Here is a tiny trained network, its code and every weight. The questions are about switching its units off for an input and a target symbol, where a switched-off unit gives its printed mean instead of its output.

import numpy as np


def w(rows, s, z=0):
    codes = np.array(rows[::2]) - 128.0
    scale = np.full(codes.shape[1], s)
    scale[-1] = z or s
    return codes * scale


def f(y):
    return np.maximum(y, 0)


def softmax(a):
    e = np.exp(a - a.max(-1, keepdims=True))
    return e / e.sum(-1, keepdims=True)


def log_softmax(a):
    a = a - a.max(-1, keepdims=True)
    return a - np.log(np.exp(a).sum(-1, keepdims=True))


def net(x, mask):
    ids = ['ΘΣβεμψ'.index(c) for c in x.split()]
    T = len(ids)
    res = E[ids] + P[:T]
    u = 0
    for l in range(2):
        r = res
        for j in range(2):
            rows = slice(2 * j, 2 * j + 2)
            q, k, v = (r @ M[l][rows].T for M in (Q, K, V))
            z = softmax(np.where(np.tri(T) > 0, q @ k.T / 2**0.5, -1e9)) @ v
            o = O[l][rows]
            res = res + np.where(mask[u + j], z, o[:, -1]) @ o[:, :-1]
        u += 2
        y = f(res @ A[l][:, :-1].T + A[l][:, -1])
        res = res + np.where(mask[u : u + 12], y, B[l][:, -1]) @ B[l][:, :-1]
        u += 12
    return log_softmax(res[-1] @ U[:, :-1].T + U[:, -1])


Q, K, V, O, A, B = {}, {}, {}, {}, {}, {}
E = w([
[164,187,197,219,150,166,137,144,165,120],'Θ',
[204,110,185,157,144,1,168,139,135,111],'Σ',
[155,148,166,125,122,99,40,73,181,98],'β',
[73,160,100,130,122,108,128,128,152,40],'ε',
[158,97,81,142,192,146,138,63,119,124],'μ',
[136,85,110,91,144,44,159,70,144,98],'ψ',
],0.016)
P = w([
[42,140,183,120,254,134,66,210,37,124],'0',
[69,130,149,164,220,96,83,137,111,37],'1',
[75,148,154,155,199,111,140,116,118,71],'2',
[105,144,137,150,168,124,148,111,133,90],'3',
[112,157,122,142,150,121,159,96,124,109],'4',
[131,159,114,128,127,134,174,88,127,125],'5',
[142,156,92,122,102,129,174,86,128,133],'6',
[156,165,81,104,87,140,179,78,127,139],'7',
[177,150,63,92,69,143,186,72,131,135],'8',
[188,145,36,83,38,153,176,75,140,135],'9',
[204,131,25,80,29,145,179,66,147,145],'10',
[230,112,10,76,15,151,179,59,156,148],'11',
],0.0095)
Q[0] = w([
[215,166,152,184,86,84,173,6,202,34],'L0H0',
[123,185,114,82,149,121,102,91,118,30],'L0H0',
[153,143,123,130,146,79,129,73,139,90],'L0H1',
[139,106,109,127,148,80,143,77,129,56],'L0H1',
],0.012)
K[0] = w([
[174,126,6,63,2,161,143,78,148,174],'L0H0',
[99,69,20,76,138,153,168,77,131,153],'L0H0',
[144,133,103,60,41,118,160,106,169,205],'L0H1',
[140,97,66,82,52,94,132,102,125,133],'L0H1',
],0.0098)
V[0] = w([
[145,89,128,166,175,116,214,111,63,122],'L0H0',
[133,170,176,199,74,68,192,205,140,136],'L0H0',
[149,210,157,134,136,152,114,131,174,145],'L0H1',
[97,44,134,1,121,53,86,115,105,130],'L0H1',
],0.0068)
O[0] = w([
[56,47,112,154,54,161,105,231,215,215,212],'L0H0',
[194,36,145,119,136,230,178,140,171,25,5],'L0H0',
[128,34,121,126,59,170,62,117,52,110,112],'L0H1',
[166,234,99,143,188,254,148,246,198,143,204],'L0H1',
],0.006,0.0029)
A[0] = w([
[126,51,163,137,159,202,61,140,10,151,2],'L0N0',
[100,160,106,133,179,151,124,56,172,111,132],'L0N1',
[119,66,48,68,146,180,124,191,168,186,53],'L0N2',
[81,135,167,188,120,153,131,135,109,116,72],'L0N3',
[95,201,150,43,190,98,65,107,131,147,87],'L0N4',
[159,79,176,119,114,198,133,181,205,101,92],'L0N5',
[18,129,134,228,241,166,148,150,115,171,49],'L0N6',
[90,54,145,108,117,124,131,97,1,135,96],'L0N7',
[162,80,209,111,156,93,58,178,70,113,63],'L0N8',
[84,185,154,160,63,244,195,184,132,123,108],'L0N9',
[119,62,149,195,4,127,105,45,49,102,59],'L0N10',
[120,116,56,84,109,167,209,84,174,121,124],'L0N11',
],0.0057,0.0049)
B[0] = w([
[148,194,64,35,174,110,72,157,254,156,138],'L0N0',
[96,111,133,150,161,168,127,123,80,129,254],'L0N1',
[110,120,160,165,148,143,134,95,127,82,145],'L0N2',
[156,83,116,52,162,81,76,134,178,105,152],'L0N3',
[139,91,151,184,85,215,106,140,92,128,209],'L0N4',
[119,51,66,154,81,145,102,124,129,151,172],'L0N5',
[157,92,71,92,124,99,71,169,97,156,194],'L0N6',
[141,115,124,37,134,106,93,130,159,129,139],'L0N7',
[153,197,101,147,148,158,119,181,151,124,178],'L0N8',
[147,154,92,203,142,117,81,146,180,125,161],'L0N9',
[150,88,190,32,88,174,140,74,138,150,176],'L0N10',
[95,140,100,150,129,165,149,163,86,98,227],'L0N11',
],0.007,0.003)
Q[1] = w([
[178,105,190,64,161,84,79,134,140,129],'L1H0',
[146,137,160,209,89,188,75,64,146,156],'L1H0',
[253,235,200,201,34,71,141,89,155,79],'L1H1',
[242,94,120,193,170,131,126,60,133,254],'L1H1',
],0.0069)
K[1] = w([
[146,112,183,145,135,118,102,166,134,134],'L1H0',
[114,136,161,150,80,175,122,95,135,152],'L1H0',
[125,194,58,75,2,147,185,116,121,110],'L1H1',
[207,120,51,126,156,140,153,66,121,185],'L1H1',
],0.0098)
V[1] = w([
[204,198,119,164,106,82,228,179,154,172],'L1H0',
[56,224,86,133,145,255,40,131,132,129],'L1H0',
[207,149,192,216,48,113,43,148,122,163],'L1H1',
[223,146,243,150,127,103,162,102,171,171],'L1H1',
],0.0054)
O[1] = w([
[88,85,252,58,51,174,68,101,41,97,117],'L1H0',
[145,7,76,192,252,61,158,9,169,151,227],'L1H0',
[189,161,53,216,100,64,98,176,17,54,250],'L1H1',
[255,168,113,154,113,126,131,217,5,193,136],'L1H1',
],0.0049,0.0012)
A[1] = w([
[65,103,129,104,104,149,179,61,146,135,11],'L1N0',
[151,126,233,118,1,115,170,173,119,111,118],'L1N1',
[139,114,131,100,153,93,137,131,155,118,107],'L1N2',
[160,98,183,104,113,161,135,110,145,73,59],'L1N3',
[89,98,115,104,184,167,148,75,110,103,133],'L1N4',
[88,136,103,160,103,62,99,115,103,168,112],'L1N5',
[63,118,112,121,142,126,149,157,193,140,109],'L1N6',
[188,95,129,154,161,129,217,113,170,191,100],'L1N7',
[142,124,190,14,13,156,144,150,72,177,2],'L1N8',
[79,171,221,135,89,236,27,95,129,114,122],'L1N9',
[108,157,51,148,116,170,146,167,48,126,159],'L1N10',
[141,89,213,64,29,148,162,131,78,164,80],'L1N11',
],0.0086,0.0066)
B[1] = w([
[226,136,88,83,86,141,37,103,68,193,140],'L1N0',
[93,105,118,134,79,154,124,52,113,127,254],'L1N1',
[102,144,124,161,147,167,103,130,135,110,154],'L1N2',
[75,112,95,58,113,141,166,101,126,116,145],'L1N3',
[125,87,195,107,79,109,155,130,136,107,187],'L1N4',
[106,126,115,102,80,125,134,117,135,169,180],'L1N5',
[187,151,122,134,115,150,121,128,73,160,178],'L1N6',
[80,155,157,160,151,137,116,179,134,127,196],'L1N7',
[203,150,122,64,255,183,76,217,184,63,155],'L1N8',
[66,139,144,178,190,89,210,215,107,113,175],'L1N9',
[78,122,178,124,172,100,110,166,185,122,206],'L1N10',
[169,152,63,110,120,154,45,163,126,201,174],'L1N11',
],0.008,0.0059)
U = w([
[149,181,114,153,177,130,98,131,52,120,26],'Θ',
[68,121,80,127,79,100,81,114,128,198,183],'Σ',
[60,186,121,153,215,124,110,255,185,130,197],'β',
[64,120,163,122,110,125,164,80,156,82,240],'ε',
[160,134,96,75,122,142,62,138,184,132,49],'μ',
[128,64,100,178,97,162,100,209,140,116,3],'ψ',
],0.0058,0.0033)

Each question gives the input, a string of symbols that net reads in full, and the target symbol t.
The units are the heads (2 rows each of Q, K, V and O) and the neurons (one row each of A and B). Each row of codes is followed by its name. A weight is (code - 128) times the scale printed after its matrix; where a second scale follows, it is the last column's (O, A, B and U).
mask holds one flag per unit, layer by layer, with each layer's heads first. A switched-off unit (its flag False) gives its mean, the last column of its rows in O or B, instead of its output. The means were averaged over made-up inputs and are rounded, as every weight is.
A unit's drop is (log p(t) with every unit on - log p(t) with that unit switched off) / (log p(t) with every unit on - log p(t) with every unit switched off).
The circuit of an input: a set's keep is (log p(t) with only the set's units on - log p(t) with every unit switched off) / (log p(t) with every unit on - log p(t) with every unit switched off). Starting from the 12 units with the biggest drops (on a tie, the unit counted first), units are removed one at a time, each time the one whose removal leaves the highest keep (on an exact tie, the one counted first), for as long as the keep stays at least 0.8.
units of the circuit, in order: the units of the circuit, biggest drop first
top k neurons: the k neurons with the biggest drops, biggest first
k most important neurons of layer l: the k neurons of layer l with the biggest drops, biggest first
heads that matter: for each layer, one digit per head in row order, 1 if its drop is at least 0.15 and else 0, layers parted by /
input β Θ Σ β Θ, target Θ: units of the circuit, in order => [L1H1, L0H0]
input ε μ Θ, target Σ: top 2 neurons => [L0N6, L1N5]
input Σ Σ Σ Σ ε Σ Θ μ β, target β: heads that matter => 00 / 10
input Σ Θ ε Θ ε Σ ε ψ β, target β: units of the circuit, in order => [L1N9, L0H1, L1N1]
input Θ ε Θ, target ε: units of the circuit, in order => [L0H1, L1H1]
input Σ Σ β β Θ, target Θ: units of the circuit, in order => [L0H0, L1H1]
input β μ Σ Σ μ ε Σ Θ ψ ε ψ ε, target β: units of the circuit, in order => [L0H1]
input ε Σ β Θ Θ Σ, target ψ: heads that matter => 10 / 01
input β Σ μ β, target Σ: units of the circuit, in order => [L0H0, L1N5, L0H1]
input ψ Σ β Σ ε Σ Σ μ Σ, target μ: units of the circuit, in order => [L1H0, L1N8, L1N11, L1N9]
input Σ β Θ Θ Θ β Θ, target μ: heads that matter => 01 / 01
input ψ Θ ε ε μ ε, target Σ: heads that matter => 11 / 11
input Θ β β, target Θ: heads that matter => 10 / 11
input β Σ β ψ Σ μ, target β: top 2 neurons => [L1N10, L1N1]
input Σ Θ Θ Σ μ β β Σ ψ, target β: top 3 neurons => [L1N10, L0N11, L1N1]
input Θ β Σ Θ Σ ε Σ Σ ψ β ε, target β: most important neuron of layer 1 => [L1N10]
input ψ μ Σ β β Θ μ Σ Θ Θ, target Σ: units of the circuit, in order => [L0H1, L0H0, L0N10, L1N11]
input ε Θ ψ, target β: 2 most important neurons of layer 1 => [L1N1, L1N7]
input β Θ ε β β ε ψ Σ, target β: units of the circuit, in order => [L0H1, L1N7]
input μ Σ Σ Σ, target Σ: top 3 neurons => [L1N1, L1N11, L0N6]
input Σ Σ Θ, target ψ: units of the circuit, in order => [L0H0, L0N5]
input μ ψ β ψ Σ ε ε Θ Θ, target ε: heads that matter => 11 / 01
input ε Θ μ ε, target Σ: top 2 neurons => [L1N5, L1N6]
input Σ ψ Σ Σ β Σ β ε β, target ε: heads that matter => 10 / 01
input Σ ε β Σ Σ β, target Θ: heads that matter => 10 / 01
input Θ Σ β ψ Θ ε ε ε μ Θ Θ Θ, target μ: heads that matter => 01 / 10
input Σ ψ μ Θ β Σ Σ Σ, target μ: 2 most important neurons of layer 1 => [L1N8, L1N11]
